Rows, each with its class
[ 0.72 -0.36  2.34  0.83  0.66  0.66 -0.18 -1.12  0.10  1.29 -0.90 -1.80
  0.08 -0.23  3.31  0.26 -1.41 -1.46  1.16 -0.40 -2.50 -1.41  0.62  0.11
 -0.29 -0.73]  CC
[-0.92 -0.51  0.24  2.24  2.18  1.60 -0.39  0.58  0.77 -0.93  0.28 -1.12
  0.78  2.53  0.72 -1.60 -1.24  0.38 -0.30 -1.06 -4.47 -1.34  1.77 -0.01
 -1.21  0.82]  Jg
[ 0.60 -0.11  1.87 -0.04  1.12  1.18 -0.72 -1.96  0.20  1.03 -0.58 -1.42
  0.32 -1.57  2.66  1.08 -1.01 -1.62  0.76 -0.23 -1.20  0.01  0.03  0.10
  0.04 -3.38]  CC
[ 0.58 -0.07  1.26  2.43 -1.48  1.21  2.18  0.30  0.58 -0.88 -0.44 -1.62
  1.31  3.60 -0.39 -1.09 -0.28  1.24 -0.41  0.09 -4.31 -0.76  0.49 -0.04
 -1.10  1.14]  Jg
[-1.88  0.50  0.77  0.46  3.90  0.19  0.06 -1.40  0.40  0.92  1.01  1.11
  2.18 -4.17  0.89  0.96 -0.62 -1.28  0.99 -0.96 -1.26 -0.86 -0.28  0.98
  0.18 -2.17]  MT
[-0.32 -1.45  0.03 -1.29  5.32  0.23 -0.85 -0.11 -0.27  0.21  0.50  0.79
 -0.42 -5.80  0.45  0.06 -0.11 -3.05 -0.68 -1.66  2.48  0.45  2.75  0.61
  2.25 -0.39]  MT
[ 0.02 -0.47  0.57  1.73 -0.39  1.97  0.55 -0.16  0.37 -1.33 -0.89 -1.53
  0.72  3.61 -0.01 -0.09 -0.80  0.34 -0.31 -0.51 -2.89 -1.28  0.60 -0.77
 -0.72  0.81]  Jg
[ 0.08  0.67  2.50  1.71  0.23  0.62 -0.22 -2.78  0.92  1.89 -1.18 -1.82
  1.31 -0.85  3.16  0.99 -1.46 -0.61  0.97 -0.11 -4.24 -1.25 -1.35  0.47
  0.33 -1.75]  CC
[-2.16  1.08 -0.35  0.52  4.12  0.13 -1.33 -1.33  0.61  2.33  0.67  0.11
  1.84 -3.54  1.73  0.27 -0.99 -2.40  0.75 -1.60 -1.46 -1.33 -0.37  0.50
  0.78 -1.75]  MT
[ 0.42 -0.24  2.61  1.11  0.20  0.71  0.95 -2.15  0.25  0.32 -1.05 -2.11
  1.13 -0.94  2.37  0.27 -1.34 -1.27  0.64 -0.17 -3.58 -1.71 -0.86  0.75
 -0.49 -2.11]  CC
[-0.44 -0.09  1.12  3.66 -0.21  0.89  1.53 -0.43  0.66 -0.21 -0.39 -2.26
  1.89  5.13  1.09 -0.90 -1.40  1.68  0.37 -0.86 -6.08 -1.41 -0.25 -0.08
 -1.36  0.21]  Jg
[ 1.15 -0.28  0.47  2.20 -1.08  0.36  0.65 -0.23  0.66 -0.72 -0.55 -0.71
  0.82  3.56  0.29 -0.57 -0.41  0.84 -0.26 -1.04 -3.76 -1.08  0.69  0.68
 -0.36  0.65]  Jg
[-0.59 -0.15  0.08  3.05  1.50  0.86  0.02 -1.44  0.73  0.38  0.39 -1.11
  1.54  3.39  1.23 -1.44 -1.04  0.05  0.36 -1.20 -4.81 -2.56  0.47  0.16
 -0.77  0.98]  Jg
[-0.71 -1.27  1.02  0.20  2.63  1.65  1.86 -0.82  0.45  1.24  1.15  0.08
  1.62 -4.06 -0.17  0.40 -0.19 -1.36  0.25 -1.19 -0.22  0.04  0.46  1.69
  0.78 -1.04]  MT
[ 0.04  0.49  0.13 -1.29  3.58  0.23 -1.40 -1.34  0.20  0.86  0.66  0.78
  0.25 -5.13  0.73  1.46 -0.12 -2.59 -0.43 -0.66  0.84 -0.48 -0.26  0.54
  1.63 -0.78]  MT
[ 0.68 -1.97  0.28  0.90  0.59  0.22 -0.30  1.17  0.37 -0.97 -0.23 -0.74
 -0.67  1.58 -0.46 -0.69 -0.17 -1.10 -1.25 -1.28 -1.11 -0.29  2.36 -0.23
  0.68  1.50]  Jg
[ 0.18 -0.57  2.39 -0.19  0.93 -0.42 -0.84 -0.26  0.11 -0.10 -1.11 -1.52
 -1.14 -2.70  2.51 -0.22 -0.59 -2.87 -0.55 -0.54 -0.45 -0.24  0.49 -0.30
  1.90 -0.62]  CC
[-0.79 -0.81  0.70  2.29  2.42  1.28 -1.52  1.19  1.01 -0.41  0.15 -0.86
  0.43  2.70  1.26 -0.98 -1.08 -0.64 -0.45 -1.36 -3.86 -0.72  1.92 -0.13
  0.16  1.14]  Jg
[-0.99  0.75  1.01  0.22  2.47 -0.60 -4.12 -1.60  0.54  2.23 -0.18 -0.96
 -0.89 -0.11  5.52 -0.14 -1.92 -3.59  0.55 -0.70 -2.19 -1.73  1.29 -1.04
  0.92 -0.58]  CC
[-0.42 -0.50  0.85  1.48  0.38 -0.30  0.41 -0.22  0.41 -0.85 -0.16 -1.03
  0.41  3.77 -0.18 -0.75 -0.55 -0.11 -0.64 -1.02 -3.73 -1.72  0.47 -0.23
 -0.69  1.01]  Jg
[-0.43 -1.81  1.01  1.63  1.65  0.55 -0.37  1.43  0.35 -0.33 -0.13 -0.87
  0.02  4.10  1.50 -0.98 -0.31 -0.06 -0.51 -1.21 -3.39 -1.08  1.87 -0.50
 -0.27  1.44]  Jg
[-1.83 -0.02  1.09 -0.06  4.89  0.62 -0.15 -0.78  0.04  1.10  0.28  0.10
  1.02 -4.37  0.62  0.48 -0.48 -1.89  0.05 -1.34  0.08 -0.74  1.00  1.24
  0.59 -1.45]  MT
[-1.32  1.42  0.28 -0.28  2.88 -0.22 -1.00 -2.25  0.60  1.44  0.95  0.38
  1.90 -3.83  0.09  1.40 -0.39 -2.22  1.18 -0.67  0.28 -1.26  0.20  0.72
  1.88 -1.30]  MT
[ 0.07  0.44  1.49  0.48  1.92  0.02 -2.26 -1.57 -0.32  1.42 -0.91 -1.15
  0.09 -0.99  3.46  0.76 -1.90 -1.96  0.21 -0.46 -2.10 -1.18  0.18 -0.05
  0.09 -0.81]  CC
[-0.07 -0.91  0.86 -1.45  2.73  0.07 -0.37  0.25 -0.13  0.64  0.12  0.73
  0.47 -5.64 -0.21  0.48  0.12 -2.67  0.22 -1.15  2.04  0.58  1.50  0.90
  1.18 -0.64]  MT
[-1.36 -0.25  0.80  0.10  4.67  0.24  0.16 -1.05 -0.13  1.24  0.74  0.21
  1.53 -4.00  0.90  0.57 -0.34 -1.55  0.90 -1.15 -0.51 -0.85  0.61  1.08
  0.27 -1.61]  MT
[-0.53  0.22  0.15 -0.75  2.17  0.11 -0.07 -1.60  0.16  1.11  0.30  0.68
  0.67 -6.02 -0.51  1.25 -0.11 -3.26 -0.02 -0.90  1.23  0.52  0.39  1.88
  0.97 -1.13]  MT
[-0.34 -1.44  1.00  2.24 -0.02  1.20  0.87  0.66  0.55 -0.60 -0.47 -1.12
  1.14  3.71 -0.12 -0.84 -0.28  0.31 -0.28 -0.93 -3.83 -0.51  1.24 -0.27
 -0.88  0.87]  Jg
[ 0.14 -0.33  3.51  0.64  0.12  0.26  1.51 -1.43 -0.41  1.58 -0.76 -1.53
  1.63 -0.14  1.38  0.62 -1.33 -0.24  0.90  0.03 -3.16 -1.06 -0.36  0.74
 -0.65 -1.15]  CC
[-1.09  1.00  2.19  1.52 -0.48 -0.13  3.72 -3.45  0.41  2.09  0.18 -0.97
  3.72 -1.41 -0.79  0.90  0.21  0.47  1.62 -0.10 -3.51 -1.36 -2.45  1.76
 -1.43 -3.16]  MT
[-2.48 -0.02  0.96  0.13  3.35  0.35  0.41 -0.85 -0.05  1.31  0.62 -0.27
  1.46 -4.20  0.99  0.67 -0.67 -0.92  1.31 -1.32  0.18 -0.83  1.35  1.15
  2.65 -0.84]  MT
[ 0.08  0.71  1.79  0.75  2.43 -0.10 -1.57 -2.31  0.56  1.38 -0.59 -0.81
  0.30 -0.86  4.78  0.70 -1.56 -1.16  0.88 -0.20 -2.69 -1.87 -0.38  0.22
 -0.08 -0.96]  CC
[-0.38  0.20  1.17 -0.28  3.35 -0.04  0.84 -2.02 -0.17  0.84  0.82  1.03
  1.31 -5.07 -0.37  1.02  0.12 -1.83  0.30 -0.78  1.42 -0.31  0.06  0.76
  0.34 -1.09]  MT
[-1.46  0.76  0.26 -0.23  4.40  0.07 -1.43 -1.62  0.86  1.29  0.91  0.64
  1.43 -4.77  0.91  0.62 -0.71 -2.08  0.57 -0.50  0.39 -0.48  0.04  0.86
  0.63 -1.03]  MT
[ 0.73 -2.30  1.71 -1.46  2.29  0.50  2.37 -0.02 -0.91 -0.28 -0.45  0.49
  0.90 -6.18 -1.91  1.15  0.47 -2.50 -0.85 -1.38  2.94  1.82  1.78  1.51
  2.03 -0.63]  MT
[-0.39 -0.74  0.64  4.41 -0.80  0.36  1.83 -1.09  0.43 -0.46  0.05 -1.55
  2.69  4.96  0.12 -1.42 -0.67  1.69  0.62 -0.48 -6.63 -1.53 -1.31 -0.24
 -1.82  0.87]  Jg
[ 0.77 -1.97  1.92 -2.11  3.77  0.37 -2.32  0.68 -0.15  0.77 -1.04  0.04
 -1.42 -2.40  3.35  0.28 -1.13 -3.60 -0.74 -1.57  0.85 -0.57  3.92 -0.10
  1.94  0.56]  CC
[-1.85 -0.02  0.54 -0.95  4.53 -0.15 -0.99 -0.64  0.42 -0.22  0.44  0.73
  0.49 -4.42  1.08  0.40 -0.72 -2.52  0.25 -1.31  1.17 -0.16 -0.60  0.71
  0.86 -0.90]  MT
[-0.71 -1.42  1.01  1.58  3.16  0.49 -1.40  2.00  0.48 -0.70 -0.43  0.30
 -0.50  3.26  1.77 -1.37 -1.17 -0.48 -0.76 -1.28 -3.27 -0.78  2.73 -0.94
  0.29  1.67]  Jg

Rows, each with its class
[ 1.70 -0.94  1.22  5.29 -0.62 -3.47  1.20 -2.45  0.87  0.48 -1.26 -0.15
 -1.86 -0.16  1.02 -3.24  0.88  2.76  1.33  0.55 -4.76 -1.35  0.03 -1.36
 -0.40 -3.35]  Gt
[ 0.70 -0.04 -0.13  4.01  1.30 -4.05  1.03 -2.64 -0.46 -2.03 -0.69  0.07
 -1.21 -1.79  0.79 -1.08  0.04  2.92  1.09  2.03 -1.72 -4.27 -0.17 -0.63
 -0.82 -0.02]  Gt
[-0.57 -0.89 -0.97  3.33 -0.80 -2.46 -0.33 -0.05  0.22 -2.16  0.41  0.80
 -2.98  1.96  0.71 -0.99  0.02  1.18 -0.39  0.98  0.13 -2.38 -0.56 -1.26
 -0.44 -2.09]  Gt
[ 1.93  0.51 -0.21 -2.78  3.58 -3.65  0.97 -1.50 -1.87 -4.40 -0.92  0.70
 -1.42 -2.94  0.22 -2.57 -0.72  1.64  2.20 -0.55  0.36 -2.43  0.36  0.87
 -0.02 -2.44]  BB
[ 1.60 -2.00 -2.14  6.70  3.58 -5.54  1.17 -5.32 -2.10 -2.52 -1.60  1.18
 -3.91  0.10  0.07 -3.21 -0.28  2.31 -0.42  0.96 -2.00 -7.42  0.16 -0.92
 -1.23 -1.35]  Gt
[ 2.22 -0.46 -0.53 -1.42 -0.40 -1.26  0.69 -1.44 -0.18 -5.21 -1.01  1.44
 -2.29  2.18  3.30 -1.33  0.02  1.49  1.00  1.48 -2.59 -3.34 -0.62 -0.60
 -0.25 -2.69]  Gt
[ 0.78 -1.69 -1.67 -1.27  0.94 -1.64  0.30 -2.36  0.47 -2.06 -1.19  0.59
 -0.33 -4.86 -0.12 -0.62 -0.85 -1.17  0.25 -1.82  0.25 -1.34  0.37  0.30
 -0.33  0.26]  BB
[ 3.01 -0.98  0.66 -3.45  0.16 -2.88  2.08  0.58 -1.36 -3.46 -1.84  0.40
 -2.72 -1.36  1.22 -1.46 -0.65  0.68  3.42  0.23 -1.59 -2.53  0.37 -1.01
  0.46 -2.42]  RN
[ 2.20  1.09 -0.05 -1.86  1.91 -1.54  0.81 -0.57 -1.27 -5.41 -2.47  1.74
 -0.38 -1.56  2.96 -2.04 -0.35  0.98  1.10  0.80 -1.00 -5.61 -0.24 -0.26
 -0.42 -2.31]  RN
[ 1.96 -0.38 -0.24 -2.08 -1.77 -2.20  0.76  1.21 -0.52 -1.47 -0.92  0.92
 -3.09 -0.16  1.66 -1.63 -0.85  0.66  1.47  0.35  0.24 -1.24  0.15  0.62
 -0.76 -3.16]  BB
[ 0.47  0.02  0.07  0.21 -1.78 -3.59  0.93  0.55  0.16 -2.77  1.44  0.07
 -2.98 -1.00 -1.72 -0.39  0.60  1.91  0.95  0.47  0.68 -0.18 -0.31  1.08
 -0.23 -0.65]  Lt
[ 0.92 -0.24 -0.65  0.77  3.77 -3.12  1.61 -0.59 -0.61 -3.34 -3.25  1.34
 -1.24 -2.88  2.34 -3.33 -0.01  3.00  1.82  0.16 -1.45 -4.48  0.00 -0.53
 -0.29 -2.91]  RN
[ 0.44  0.09  0.01  1.45  0.83 -2.30  0.30 -1.32 -0.59 -2.78 -0.66  0.61
 -0.31 -1.43  0.70 -0.49 -0.40  0.53 -0.24  0.67 -0.18 -4.08 -1.65  0.53
 -0.30 -0.04]  Gt
[ 2.12  0.29  2.05 -1.48 -0.95 -4.36  1.42 -0.74 -0.84 -4.37  0.12  0.66
 -2.11  0.12  2.00 -1.71  0.07  2.69  1.79  0.68 -2.74 -1.92  1.37  0.15
 -0.43 -2.49]  BB
[ 2.53 -0.28  1.81 -1.92  0.23 -2.84  1.10  0.11 -1.49 -2.72 -1.70  0.49
 -2.13 -1.72  1.63 -2.39 -0.01  1.03  1.73  0.67 -1.97 -1.13  0.67 -0.03
 -0.23 -2.31]  BB
[ 0.53 -0.11  0.21  0.22 -2.98 -4.28  1.01  3.85 -1.72 -3.89  0.13  0.20
 -4.13  2.13  1.34 -2.74  0.70  2.71  0.60  1.85 -0.92 -1.01  0.14 -0.08
 -0.84 -2.57]  BB
[ 1.86  0.94  1.76  0.32 -0.38 -5.84  2.18 -0.10 -0.42 -2.59 -0.03  0.09
 -0.78 -2.84  2.51 -1.86 -0.53  1.62  1.24  0.03 -0.86 -0.45  0.26  1.04
 -0.90 -3.20]  BB
[ 3.55 -1.59 -0.54 -5.97  4.04  1.21  1.07 -0.75 -0.20 -4.51 -3.87  1.60
 -0.28 -0.45  3.71 -1.91 -0.89 -0.91  2.08  0.75 -1.94 -3.61  0.54 -1.23
  1.03 -1.95]  RN
[ 2.18  0.21  0.72 -1.56  1.18 -3.70  2.93  0.53  0.46 -4.97 -1.77  0.02
 -1.71 -3.34  2.11 -2.96 -0.74  1.43  2.06 -0.22 -1.05 -0.98  0.19  0.64
 -0.69 -3.45]  BB
[ 2.62 -2.71  0.57 -4.28  0.87 -1.42  0.27 -0.32 -1.85 -3.91 -1.90  1.06
 -2.69 -1.15  1.01 -0.77  0.52 -0.18  1.07  0.70  0.25 -3.57  0.38 -1.43
  0.08 -1.86]  BB
[ 1.02  0.26  1.07  2.83  0.87 -4.29  0.24 -0.14 -1.94 -2.31 -0.97  0.13
 -2.61  3.07  1.26 -2.54  0.75  4.82  0.28  2.14 -2.39 -4.27 -0.19 -0.32
 -1.42 -3.41]  RN
[ 0.92  0.28  0.26 -3.68  3.14 -1.17  0.94 -4.13  0.78 -4.41  1.71 -0.05
  1.87 -4.96  0.07 -0.28 -0.54 -1.30  0.31 -0.87  0.74 -2.65 -0.03  0.92
  0.02  0.27]  RN
[-1.01 -0.37  0.21  5.94  1.69 -6.58  1.12 -2.06 -0.91 -3.07  3.02  1.14
 -2.29 -0.93 -0.74 -3.20  0.16  2.02  0.36  0.31 -0.96 -6.90 -0.41  2.41
 -1.48 -1.25]  Gt
[ 0.84  1.10  1.79  0.91 -0.10 -0.83  1.03  1.84 -0.33 -1.10  0.53 -0.28
 -0.22  1.06  1.27 -0.96  0.15  2.97  1.66  0.90 -1.89 -0.52 -0.78  0.64
 -1.17 -1.11]  RN
[ 1.03  0.47  1.03  0.68 -0.46 -2.27  0.62  1.11 -0.53 -1.41  0.39  0.01
 -3.28  2.55  0.85 -1.15  0.46  2.04  0.77  1.66 -1.25 -0.21 -0.34  0.78
 -0.70 -2.37]  BB
[-0.78 -1.37 -1.71  1.88  1.82 -2.28  0.00  0.26 -0.19 -3.21  0.00  0.68
 -1.98  2.30  1.14 -2.14  0.27  0.47  0.28 -0.03  1.84 -5.07  0.12  0.59
 -1.09 -1.34]  Gt
[ 0.33 -0.97  0.11  0.33  0.14 -0.59 -0.19 -2.70 -0.20  0.29  1.32  0.00
 -0.75  0.66 -0.64 -0.23 -0.42 -0.13  0.27 -0.36 -1.27  0.15  0.09 -0.27
  0.21  0.91]  RN
[ 1.37 -1.03 -1.79  1.41  0.25 -2.25  0.82  1.01  0.37 -1.36 -3.05 -0.52
 -1.48  0.45  2.28 -2.55 -0.44  0.09  0.70  0.29 -1.35 -1.06 -0.29 -1.17
  0.09 -2.23]  Gt
[ 2.19  0.46  1.60 -4.68  1.76 -0.62  1.77 -0.16 -0.79 -5.17 -0.92  1.29
 -0.08 -0.39  3.38 -1.85  0.08  1.01  1.98  0.77 -1.34 -3.33  0.23  0.20
 -0.41 -2.84]  RN
[ 1.64 -1.97 -0.51 -0.38  2.97 -2.45  1.01 -3.95 -1.81 -1.79 -1.59 -0.41
 -1.38 -2.14  0.20 -2.41 -0.98  0.31  1.28 -0.15 -1.95 -3.78  0.74 -0.13
 -0.47 -1.35]  Gt
[ 0.97 -1.70 -1.93  0.71  2.98 -2.95  0.25 -2.91 -1.29 -4.59 -2.30  0.88
 -1.02 -1.94 -1.01 -0.71 -1.11  0.77  1.75  0.73  0.79 -7.27 -0.35 -0.62
 -0.03 -0.60]  RN
[ 1.90 -0.34  1.00 -0.09  1.61 -3.09  1.76 -1.89 -1.39 -2.57 -2.26  0.39
 -1.18 -2.87  1.60 -3.24 -0.45  1.37  1.52 -0.17 -3.35 -1.41  0.49  0.19
 -0.44 -2.33]  BB
[ 2.36 -1.24 -0.77 -1.28  1.13 -2.65  1.02 -3.22 -0.05 -1.95 -1.44  1.75
 -2.92 -1.25 -0.65 -0.94 -0.96 -0.36  1.28 -0.07 -0.02 -2.44 -0.09 -0.99
 -0.17 -2.43]  Gt

Rows, each with its class
[ 1.41  0.22  1.44 -1.01 -1.06  0.12  1.76 -1.83  1.11  0.39 -0.88  2.61
  0.25 -0.28 -0.96  3.42  0.36 -0.87 -2.99  0.27 -0.90 -2.35  1.30  1.94
 -0.19  3.25]  NT
[-0.45 -0.59  1.49 -5.44 -0.62  1.84  1.28 -4.18  3.71  3.23 -2.55 -0.15
  1.88  0.85 -0.27  1.89  0.75 -1.98 -3.76 -0.67 -3.47 -0.36  0.16  3.49
  2.17  5.76]  NT
[-1.49  0.58  1.22 -1.83 -0.42  0.64 -0.68 -2.53  0.95  0.20 -0.73  2.02
 -0.27  0.19  0.00  3.61 -0.25 -1.54 -2.65  0.01 -1.73 -3.58  0.57  3.06
 -0.11  4.02]  NT
[ 0.22 -1.27  2.77 -0.71 -1.01 -1.28  0.91 -3.27  1.58  1.72 -1.35  4.18
  1.06 -0.72 -0.96  1.66  0.63  0.57 -2.17 -1.08 -1.45 -1.78  2.53  2.33
  1.58  3.64]  Sc
[-0.58  0.73  2.05 -1.50 -1.65  0.53  0.31 -4.41  1.55  1.20 -0.56  2.27
 -0.36 -0.29 -0.40  2.24 -0.43 -1.20 -2.25  1.39 -1.48 -0.63  0.62  2.45
  0.63  2.82]  NT
[ 0.32 -0.13  2.71 -1.67 -0.32  1.32  0.23 -5.23  1.56  4.18 -2.24  0.38
  0.01 -0.44 -1.86  2.14 -0.87 -0.42 -2.11  0.14 -1.42 -0.47  1.47  1.99
  0.28  4.31]  Sc
